How the elements are linked:
from | w r
w958 | w554 w266
w525 | w527 w990
w224 | w757 w280
w990 | w348 w785
w548 | w958 w64
w504 | w257 w65
w757 | w458 w981
w981 | w414 w437
w670 | w259 w690
w418 | w504 w46
w837 | w358 w77
w46 | w44 w548
w105 | w303 w837
w456 | w423 w525
w259 | w785 w224
w280 | w348 w477
w437 | w280 w926
w19 | w358 w303
w554 | w172 w423
w673 | w504 w554
w172 | w456 w637
w45 | w615 w105
w458 | w869 w414
w327 | w77 w44
w244 | w820 w673
w44 | w244 w65
w527 | w348 w458
w22 | w45 w416
w926 | w22 w615
w190 | w554 w64
w257 | w19 w148
w637 | w525 w348
w785 | w690 w757
w423 | w637 w527
w303 | w958 w303
w64 | w266 w77
w358 | w751 w698
w414 | w297 w280
w660 | w148 w65
w820 | w65 w949
w297 | w437 w19
w266 | w77 w820
w416 | w865 w751
w615 | w416 w690
w869 | w981 w297
w148 | w548 w64
w949 | w190 w172
w865 | w19 w22
w690 | w224 w527
w723 | w837 w477
w751 | w869 w723
w77 | w698 w504
w698 | w418 w257
w348 | w990 w259
w65 | w673 w266
w477 | w77 w418

The rows follow the links: the fewer symbols apart two elements are, the more alike their rows tend to be.

Each row is also shifted at random along 7 hidden directions that mean nothing.

Some elements, each with a row of numbers:
w698 [ -17,   30,   25,   54,   63,  -85,   59,   -2,  -29,  -27,   31,  -82,  -36,    3,   59,  -25,  -64,   -5,    7,    9,   29,   -5,   97,  -32,   51,  106,  -77,  -19,  -49,  112,   19,   -2,   14,   81,  126,  220,   94,   41,  -50,   29,  143,   37,  -87,   27,   52,  -22,  -48,  103,   17,  132,    5,  -53,  -22,  -40,  -58,   75,   60]
w19 [  17,   58,  -11,   -2,   47,  -70,   -4,   55,  -47,    0,  119,  -33,  -20,   82, -123,  -75,   40,   24,  121,   48, -102,  -16,   74,  -44,   88,  -77, -102,    1,   20,  -36,   -6,    7,  -39,  -60, -133, -121,   43,   93,    1,  -83,  118,  -10,   18,   -9,  -20,   80,   50,  -10,  -57,   16,   -4,  -17,   30,  -43,  -20,  -17,   25]
w527 [  14,   12,  -46,   16,  -96,   12,  -28,   -5,  107,   48, -129,   65,   16,  -78,    3,   11,   75,   26, -111,  -17,  -34,  -16,  -94,   39,  -76,   60,   26,  -58,   29,  -52,  -64,  -16,   67,   41,    9,  -29,   12,  -36,   68,   13,  -36,  -21,  -13, -173,   24,  -22,   -8,  -62,  101, -120,   65,   59,  102,   50,   68,  100,   59]
w244 [ -64,  -77,   11,   39,   -8,  -40,  -13,  -48,   -7, -119,   52,   11,   49,  -59,   98,   58,   -1,  -44,  -28, -105,  103,  -23,  -17,  105,   39,  100,   40,  102,    0,    1,   -2,   58,   49,   22,    9,   53,  -70,   25,  -61,   74,  -31,  -24,   83,  111,   85,   22, -117,  -43,   -9,    5,   62,   20,   15,   -9,  -31,   12,  -29]
w869 [ -24,   -9, -113,   34,  -65,  -28,  -48,   44,    9,   81,   -1,  -26,   56,    0,    8,    9, -119,    1,  -67,  -29,   58,    6,   49,   39,    2,  -57,   18,   18,  -23,  -37,  -16,  -30,   48,   53,  110,  -27,  116,  -18,   16,  -93,  177,   61,  -81,  -22,   13,  -67,  -41,   21,  -83,  176,  -19,    7,   17,   62,  -25,  -35,   -8]
w266 [  26,  -79,   14,   19,   36,  -40, -180,   48,   22,  -48,    5,   18,  -65,  -74,   97,   86,  -77,   11, -132,   27,  -34,   92,   19, -118,   75,   41,   -3,  -90,  -67,   18,    5,   -5,    6,  137,    4,   -5, -141,  -23,   29,   43, -124, -140,  -35,   -9,  -64, -166,   51, -128,  -54,  -78,   57,   88,   61,   37,  106,  119,  -67]
w416 [  19,  -55,   -3,    7,  -85,  -12,   52,   -2,  138,  -11,  -20,   21,   19,   27,   64,    7, -157,   23,  -13,  -54,   87,  -14,  151,   37,   14,   -3,   -6,  126,   45,   42,   74,   -4, -124,  127,  101,  123,   45,  -19,   31,  -49,  147,   81,   13,   -8,   85,  -53,  -51,  146,   -9,  177,   24,   -6,   25,   50,  -60,  -74,   35]
w22 [ -20,  -35,   80,  -52,  -50,   93,   99,   17,  -83,   60,  -62,   77,   -1,   29,  -54, -101,   39,   32,  101,   20,  -41,   59,  101,   44,   46,  -66,  -24,   71,  122,  -44,   -1,  -33, -125,  -23,  -95,  200, -104,   60,   54,  154,  -71,  148,   99,  114,   60,   73,  183,  144,  116,   30,  106,   18,  -63,  -12,   71, -153,   -4]
w723 [  99,  -26,  -14,    1,   30, -165,  -70,  -26,  198,   -6,  -13,   50, -122,   -2,   15,  -81,  -92,   86,   66,   17, -182,    9,    7,  125,   37, -138,   18,   89,   64,   24,   10, -215,  -93,  -15,   42,  -11,   34,   16,  -23, -223,  117,   56,   46,  -33,  -41,    2, -132,   73,   16,   47,    8, -139,  -51,   13,   16,   78,   54]
w981 [ -14,   81,  -70,  -24,  -84,   47,  -61,   22,   13,  126,  -23,   42,    7,  -94,  -36, -119,    8,  -73,  -89,  -19,  -46,   84,   12,   41,  -44,  -38,   17,  -33,   25,   29,    0, -103,   95,   22,   54,  -49,  104,   49,   53,  -91,  106,   85,  -22,   -3,   33,   14,  -81,    2,    5,   18,   20,  -44,   12,   26,  -72,   57,   67]
w456 [  86,  -30,   -8,  -88,  -88,  -33,   95,  -31,  113, -147,  -10,  -12, -114,   97,   -8,  -11, -156,  173,   13,   44, -141,  -87,  -21,   20, -124, -243,  -97,  -93,   48,  -86,  -23, -199,  -89,  -92,   28, -150,  128,  -45, -114, -168,  -78,   29,   52, -122,   86,  -64,   27,  181,  -13,  -72,  -88, -153,  -63,   62,   39,  -62, -175]
w637 [  18,  -45,    0,   16, -106,   -7,   77,  -61,  131, -113,  -28,  -20,   90,  101,   52,  104,  -64,   81,  -92,  -53,   99, -109,  -80,   -3, -144,    1,   31,   20,  -23,  -25,  -64,   96,   13,    7,  115,  -86,  127, -102,  -54,  -25,  -24,  -77,   28,  -88,   92,  -51,  -69,   90,   15,  -18, -101,  -74,  -17,   68,  -27,  -63,  -84]
w358 [  22,  -55,   47,   78,    2, -147,  -70,  -10,   28,   10,   -6,   11,   -3,   22,  -22,    1,   83,   62,    1,  -36,  -66,  -11,   22,   42,   80,   41,   26,  133,   39,  -16,  -94,   72,  -25,   40,  -25,   29,  -40,   62,    6,   22,  127,  -69,   56,    6,  -25,   74,  -57,  -23,   94,   14,   44,  -22,   38,  -23,   63,   36,   90]
w297 [-101,  -60,   74,   47, -161,   67, -114,   46, -112,   75,  -66,   33,  191,   -7,  -25,    6,   76,   40, -264,  -49,  -42,  136,   13,  -52,    9,   15,   74,   78,   87,  -34, -189,  195,  107,   92,   36,  -37, -118,   24,   80,  253,  -58,  -88,  109,  100,   89,  -10,  163,    0,  229,  -12,   84,  -19,   -7,   14,  153, -101,   41]
w670 [ -54,   18,   26,  -64,   32,  128,   61,   56, -159,  -28, -125,  -68,   98,   34,   -2,  114,  -41,   20,   -2,  115,   85,  -30,   30,  -21,   24,   11,  -64,  -83,   -1,  -83,  -73,   47,    6,  -83,   24,   46, -108, -136,   83,  191, -151,    9,  -43,   17,  -60,   26,  217,  -33,  120,   96,   -5,  102,  -41,   22,   98, -138,   27]
w327 [ -19,    0,   -7,   33,  168,  -60, -143,  -51,   13,   10,  109,   23, -134,  -84,   -1,  -54,  141,  -75,   67,  107, -131,   67,  -61,  -16,  -25,  -69,   20,  -89,   56,    3,   51, -126,   -7, -116, -173, -206, -102,   46,  -81,  -79,  -85,  -27,  -22,   31,  -65,   26,   63, -159,  -56, -265,    5,   44,   -2,  -56,   90,   85,   -1]
w46 [ -35,   -6,  -53,   71,  169,  -21,   70,  -24,  -40,   66,   50,   -8,  -44,  -64,   -5,   23,  122,  -96,  203,  -40,   49,   10, -106,    7,   59,   83,   13,   43,  -87,   -2,  110,   22,   -6,   -6, -102,  150,   17,   21,  -97,  -55,   23,   44,  -49,   43,  -78,  -45,   11, -100, -154,  -38,   13,   70,   44,  -87,  -36,  108,  -69]
w190 [ 112,  -28,   90,  -51,  -27,  -36,  -76,    6,  -39,    1,  -61,   66, -148,  -48, -105,  -42,   21,   49,    6,  -77, -201,   11,  -61,   11,   65,  -44,   40,   22,  -29,  -17,    1,  -67,  -17,   38, -109,   34,  -91,   66,   -6,  -34, -177,  -94,   94,    1,  -96,    2,  -66, -121,   34, -176,   57,   33,   51,  -49,   42,   58,  -48]
w172 [ -18,    5,    7,   50,   96,   56,  131,    6, -224,  122,  -92,  -99,   -5,  -17,  -41,   40,  -20,  -87,   46,   98,  116,  -42,   46,  -90,   82,  127,   -4, -175, -169,  -28,  -83,   71,   98,  -27,   10,  274,   98,  -69,    7,  139, -132,  -27, -125,    5,   21,   19,   66,  -95, -103,   55,  -43,  278,   24,   50,   47,  -72, -159]
w673 [-105,   35,   39,   77,   47,   40,    0,  -37, -177,   27,   31,  -26,   21, -148,   61,  -83,  142, -201,  -49,  -14,  130,   12,   61,   55,   46,  289,   52, -112,  -52,   69,  -44,   80,  165,   32,   11,  254,  -32,  143,   13,  270,  -55,  -22,  -55,  131,  120,  143, -108,  -75,  -13,  -35,  115,  182,   30,  -33,  -59,   68,   48]
w690 [  39,  109, -144,  -43,   90,   56,  -51,   88,   54,   70, -110,  -46,  -50, -106,    0,   93, -135, -111,  -11,  164,   35,  -11,  107, -124,   55,   44, -128, -209,  -79,   12,   80,  -93,   33,   52,   73,  -24,   41, -185,  156, -136,    9,   36, -205, -237,  -75, -123,   85, -161, -108,   40,  -27,  261,  148,  103,   47,  124,   85]
w615 [ -26,    0,   21,  -23,   40,  115,   72,    8,  -44,   98,  -59,   -2,   46,   14,  -42,  -28,   -5,  -55,  109,   54,   64,   45,  100,  -19,   53,   -4,  -11,   36,   54,    2,   51,   28,  -84,   13,  -34,  139,  -44,  -51,   76,   70,  -26,  100,   12,   59,   14,   26,  128,   26,   16,   73,   18,  130,   -8,   13,   38, -127,   20]

Where do the symbols, taken in turn from left to right, take each start?
Answer with the element's name.
[ -41,   -3,   59,   60,   25,  -24,  -16,  -69,  120,   -1,   13,  -61,   25,  -31,  130,  -28,  -87,  -42, -130,   49,   73,   45,   52,  -41,  -80,   99,   70,   11,  -32,  205,   -2,  -26,   47,   57,  255,  138,  106,  -53,  -17,   37,  103,   24,  -61,   77,   87,  -72, -130,  133,   63,  122,  -48, -139, -130,   -4,  -64,   72,   71]
w r r w: w673
[   4,    6,  -16,   38,   59,  -45,  -45,    9,  128,   71,    0,   77,   82,  -42,    5,  -44,   57,  -52,   57,   44,   -5,   67,   59,  -34,  120,  103,   61,  103,  -23,   43,   -8,   29,   -1,   37,   -7,  113,  -57,   -3,  125,   15,   42,  -29,  100,   23,  -16,   -7,  -72,  -43,   -9,   40,   97,   60,   47,   51,    3,  141,   38]
r r w w: w418
[   9,   11,   25,   41,   94,  -67,    6,  -21,   -9,   60,   51,  -18,    1,   43,   -3, -113,   52,  -15,  103,  109,   13,  -26,   46,   39,   39,   13,   60,    6,    8,   41,  -55,  -53,  -28,  -93,   -5,   85,    6,   41,    9,   27,   72,   29,  -33,  122,  -43,  127,  -64,   44,  -14,   92,   -2,  -54, -123,    3,  -14,  -26,   25]
w w w w w w: w297
[ -13,  -12,   50,  -35,  -85,  113,   89,  -10,   35,   20,   -8,   45,   58,   37,  -37,  -57,  -18,    7,   49,  -83,   -8,   56,   42,   46,  -39,  -56,   10,  161,   98,   43,   54,   11,  -81,    0,   -8,   72,   -9,    8,   24,   19,   11,  121,  122,  108,   96,   18,    3,  129,   96,   46,   14,  -85,  -43,  -24,  -24, -127,   20]
r r w r: w280
[  38,  -11,   28,  -27,  -33,    6,  -94,   28,   67,  -40,   73,   59,    6,   15,   19,  -37,   37,   41,  -78,   15,  -55,   71,   -8, -115,   15,    0,   35,  -36,  -31,   36,   -6,    8,    2,   31,  -33, -104,  -83,   52,   47,   15,  -98, -149,   56,  -15,  -65,  -45,  -10,  -40,  -29,  -99,    6,  -60,  -22,   19,  -21,   96,  -47]
r w r w: w257
[  15,   57,   36,    4,  -21,   55,  -30,  -48,   95,   99,   12,  143,    0,  -84,  -78, -189,  203,  -77,  106,  -12,  -67,   92,   20,   54,   -1,   61,  112,  107,  134,   76,   47,   -9,  -47,   -5, -131,   16,  -70,   88,  119,   40,    3,   56,  109,   35,    5,  148,  -82,  -16,   94, -118,  117,   26,   13,  -35,  -35,   38,  127]
r r r: w77
[ -31,   27,  115,   15,   31,  -27,   55,  -73,  -33,  -39,   47,   10,  -72,  -25,   14, -127,  120,   -6,   36,  -21, -131,   44,  -49,   74,  -28,   28,  -14,   54,   78,  102,    5,  -78,   -3,  -67,    1,  122,  -19,  137,  -92,   65,    3,   70,   69,  108,   65,   72,  -22,  117,  131,  -91,   47, -184,  -99, -141,  -25,   67,   60]
w w r r r: w77
[ -73,    1,   -5,    9,  128,   41,   23,   32, -240,  -11,   92,  -64,  -72,  -28,   63,  -16,   43,  -93,   70,   84,   95,    4,   43,    1,   58,   45,  -72, -171,  -50,  -37,   10,  -28,   37,  -84,  -85,   91,  -57,   88,  -69,  134,  -89,   19, -127,  124,  -21,   80,  104,  -58, -132,    9,   25,  133,  -45,  -39,    0,  -56,  -86]
r r r r r w: w525
[ -20,  -42,  -59,   -5,   68,  -42,   18,   -4,   61, -109,   77,    5,  -65,  -56,  136,   20,  -99,   21,   72,  -18,   22,  -18,    8,  102,   45,  -46,  -51,    1,   -1,  -30,   94, -118,  -42,  -43,    6,   52,  -26,   -3,  -95,  -83,  -10,   76,   27,   74,   47,  -91,  -18,   36, -112,   43,   36,  -63,  -35,   23,  -29,   62, -108]
r r r w r: w266
[  70,  -38,  -54,  -35,  -79,  -27,   43,   53,   31,  -57,  -12,   36,  -63,   23,  100,   50, -140,  121,  -14,  -85,   -1,   -1,    6,   -4,   55,   28,  -65,   32,  -96,    6,   85,  -43,  -99,  182,   54,  178,   20,   37,  -57,  -36,   53,   17,  -47,  -65,  -55, -188,  -33,   98,  -50,  102,   42,  -75,   39,  -16,  -64,  111,  -51]
w w w r w: w637
[  59,  -18,    3,  -16,    8,   -6,  -52,   31,    3,   17,    5,   12,  -92,   -2,   71,   28,  -73,   18,  -59,  -18,    2,   51,  -16, -126,   28,   40,    6,  -74, -104,   74,   50,  -15,  -44,  153,   18,   77,  -21,   15,   -4,  -20,   -3,  -51,  -96,  -40, -106, -144,   -6,  -14,  -88,    5,    4,   16,   17,    0,  -33,   99,  -40]
w r w r r: w820
[ -41,   80, -104,  -65,  -41,   93,  174,   69, -149,   97, -146,   19,   58,  -39,  -40,  -45,  -13,    2,  177,  -68,   31,  -84,  -41,  211,   97,    8,  -36,   51,  -26, -107,    3, -104,   55,  -94,   17,  252,   66,    9,   36,    5,   31,  193,   12,   52,  -36,   74,  -15,   25,   11,  224,   83,  -19,  -37,  -11,  -77,  -23,   -3]
r w r r r r: w46
[  37,  -31,   47,    6,   25,  -36,  -77,   -1,  -66,    2,  -63,  -36,  -52,  -56,  -13,   72,  -61,  -47,  -77,  -37,  -28,   -2,   17,  -80,   51,   73,   34,  -60,  -90,    8,  -42,   55,   86,   70,   14,   39,  -33,  -48,   24,   30, -129, -135,   12,  -10,  -28,  -28,  -67, -150,  -25,  -81,    5,  175,   84,   27,   43,    2,  -46]
w w r: w423
[  39,    0,  -28,   30,  151, -119, -126,   21,  121,  -17,   84,  -76, -139,  -34,   93,   26, -120,  -34,  -24,  155,  -50,   47,   71, -134,    9,  -15,  -66, -130,  -66,  116,   96, -121,  -30,   51,   94,  -59,   44,  -59,  -56, -189,   76,  -42, -141,  -46,  -37, -160,  -15,  -30, -143,   -8,  -88,   -1,  -10,    5,   33,  133,  -10]
r w r: w148
[ -45,   73,  -84,   18, -107,   46,  -33,  -45,    8,   58,   86,   -9,   77,   14,  -27,  -71,   62,  -48, -101,  -36,  102,  -39,  -84,   47, -191,  -42,   85,  -24,   40,    5,  -35,   31,  123,  -76,   38, -290,  135,   29,   -8,  -57,  147,   -2,  -86,  -24,   -5,  127, -119,   10,  -33,   12, -107, -107,  -51,  -18, -123,  -88,   83]
w w r w: w280
